Below are the code and all the weights of a small trained network. Each question names an input and a class and asks about switching units off, where a switched-off unit gives its printed mean instead of its output.

import numpy as np


def w(rows, s, z=0):
    codes = np.array(rows[::2]) - 128.0
    scale = np.full(codes.shape[1], s)
    scale[-1] = z or s
    return codes * scale


def f(y):
    return np.maximum(y, 0)


def log_softmax(a):
    a = a - a.max(-1, keepdims=True)
    return a - np.log(np.exp(a).sum(-1, keepdims=True))


def net(x, mask):
    res = np.array(x, float).reshape(1, 7) / 4 @ E
    y = f(res @ A[0][:, :-1].T + A[0][:, -1])
    res = res + np.where(mask, y, B[0][:, -1]) @ B[0][:, :-1]
    return log_softmax(res[-1] @ U[:, :-1].T + U[:, -1])


A, B = {}, {}
E = w([
[128,126,126,130,128,130,127,126,129,131],'x0',
[193,174,129,127,218,220,125,163,111,150],'x1',
[125,125,130,128,131,130,129,128,130,127],'x2',
[84,174,106,251,116,133,99,201,173,128],'x3',
[134,128,127,132,126,125,124,125,125,129],'x4',
[127,127,130,128,129,128,128,128,129,126],'x5',
[142,166,242,107,108,95,99,105,198,184],'x6',
],0.016)
A[0] = w([
[174,175,174,103,177,143,87,136,187,172,61],'N0',
[57,181,151,247,57,72,88,184,234,141,138],'N1',
[68,50,84,148,83,65,141,112,105,72,198],'N2',
[155,97,178,53,101,87,132,78,146,158,138],'N3',
[137,120,119,93,147,164,143,97,84,124,136],'N4',
[190,192,234,108,144,156,98,142,178,192,50],'N5',
[211,195,211,120,177,164,111,129,198,187,47],'N6',
[68,66,72,128,72,95,130,113,119,57,192],'N7',
[78,47,79,143,72,81,160,123,118,69,197],'N8',
[132,138,72,156,146,149,137,181,118,116,90],'N9',
[91,80,84,119,78,110,151,126,113,99,134],'N10',
[196,84,122,1,149,153,179,50,53,115,251],'N11',
[194,112,77,112,199,191,163,162,52,110,164],'N12',
[155,179,183,128,149,138,110,124,129,168,76],'N13',
[153,75,166,12,128,110,177,57,99,130,255],'N14',
[109,200,48,247,176,195,101,252,131,113,134],'N15',
[86,134,212,122,34,34,114,75,197,165,119],'N16',
[91,81,92,144,91,121,127,112,98,80,169],'N17',
[198,83,126,65,198,174,171,99,55,116,141],'N18',
[87,128,201,109,39,32,103,85,208,153,124],'N19',
[144,79,174,31,93,78,166,41,128,145,180],'N20',
],0.0074,0.0063)
B[0] = w([
[96,182,114,125,88,59,139,115,83,183,176],'N0',
[67,68,36,40,129,74,169,200,254,101,244],'N1',
[113,186,146,133,93,49,129,99,88,191,218],'N2',
[190,108,187,172,135,148,97,82,113,113,197],'N3',
[156,114,89,105,177,107,117,158,125,129,164],'N4',
[84,188,118,133,90,27,122,74,83,203,200],'N5',
[83,202,87,113,70,34,149,108,79,219,198],'N6',
[109,187,120,126,93,66,122,86,78,198,212],'N7',
[100,186,131,133,98,37,110,88,87,211,216],'N8',
[129,153,131,167,140,161,150,139,128,108,168],'N9',
[132,166,124,130,114,83,132,95,77,173,180],'N10',
[212,84,88,36,247,81,81,152,127,134,247],'N11',
[174,90,67,86,242,150,135,191,147,94,210],'N12',
[113,140,120,125,105,91,146,119,101,154,163],'N13',
[244,125,197,158,140,142,70,70,95,126,237],'N14',
[95,166,106,201,96,209,217,181,135,89,250],'N15',
[143,42,124,89,169,218,136,175,226,21,234],'N16',
[131,192,111,127,120,83,125,129,112,169,184],'N17',
[144,109,57,86,204,93,139,175,135,129,203],'N18',
[174,49,137,97,149,224,108,156,196,41,232],'N19',
[230,128,211,174,139,158,86,76,111,124,228],'N20',
],0.0076,0.019)
U = w([
[150,155,149,106,127,70,102,72,75,197,176],'0',
[131,61,85,55,180,133,128,191,177,79,113],'1',
[36,178,106,147,32,90,153,137,139,174,185],'2',
[134,151,116,218,148,255,160,166,117,72,4],'3',
[163,83,204,131,115,184,102,92,153,69,116],'4',
],0.0098,0.0022)

Each question gives the input, the list of numbers given to net, and the class t.
The units are the neurons (one row each of A and B). Each row of codes is followed by its name. A weight is (code - 128) times the scale printed after its matrix; where a second scale follows, it is the last column's (A, B and U).
mask holds one flag per neuron, in row order. A switched-off neuron (its flag False) gives its mean, the last column of its row in B, instead of its output. The means were averaged over made-up inputs and are rounded, as every weight is.
A unit's drop is (log p(t) with every unit on - log p(t) with that unit switched off) / (log p(t) with every unit on - log p(t) with every unit switched off).
The circuit of an input: a set's keep is (log p(t) with only the set's units on - log p(t) with every unit switched off) / (log p(t) with every unit on - log p(t) with every unit switched off). Starting from the 12 units with the biggest drops (on a tie, the unit counted first), units are removed one at a time, each time the one whose removal leaves the highest keep (on an exact tie, the one counted first), for as long as the keep stays at least 0.8.
circuit, biggest first: the units of the circuit, biggest drop first
k most important neurons: the k neurons with the biggest drops, biggest first
drop of u: that unit's drop, to one decimal
input [7,-7,7,1,3,-5,2], class 1: 4 most important neurons : [N1, N16, N19, N14]
input [0,-5,5,1,-6,-3,0], class 2: circuit, biggest first : [N11]
input [2,-7,-6,6,-4,4,2], class 1: 2 most important neurons : [N16, N19]
input [-5,7,-5,-4,-2,-4,1], class 0: 3 most important neurons : [N16, N1, N19]
input [-8,-4,2,4,-1,1,0], class 2: 2 most important neurons : [N11, N12]
input [5,-5,-8,1,-1,1,8], class 1: 2 most important neurons : [N1, N16]
input [7,1,3,1,-6,8,1], class 2: 2 most important neurons : [N11, N16]
input [-6,1,-3,5,-7,2,0], class 3: 2 most important neurons : [N15, N11]
input [7,0,-1,-4,3,-4,-5], class 0: 3 most important neurons : [N16, N1, N19]
input [5,1,-2,7,8,-5,-6], class 3: 3 most important neurons : [N15, N6, N5]
input [8,-4,4,-8,5,-6,6], class 4: drop of N0 : 0.0
input [-1,-4,3,0,-2,-6,-5], class 0: drop of N15 : 0.2
input [7,0,-2,0,1,7,6], class 4: drop of N8 : 0.1
input [-1,4,8,7,-6,0,-1], class 3: circuit, biggest first : [N15]
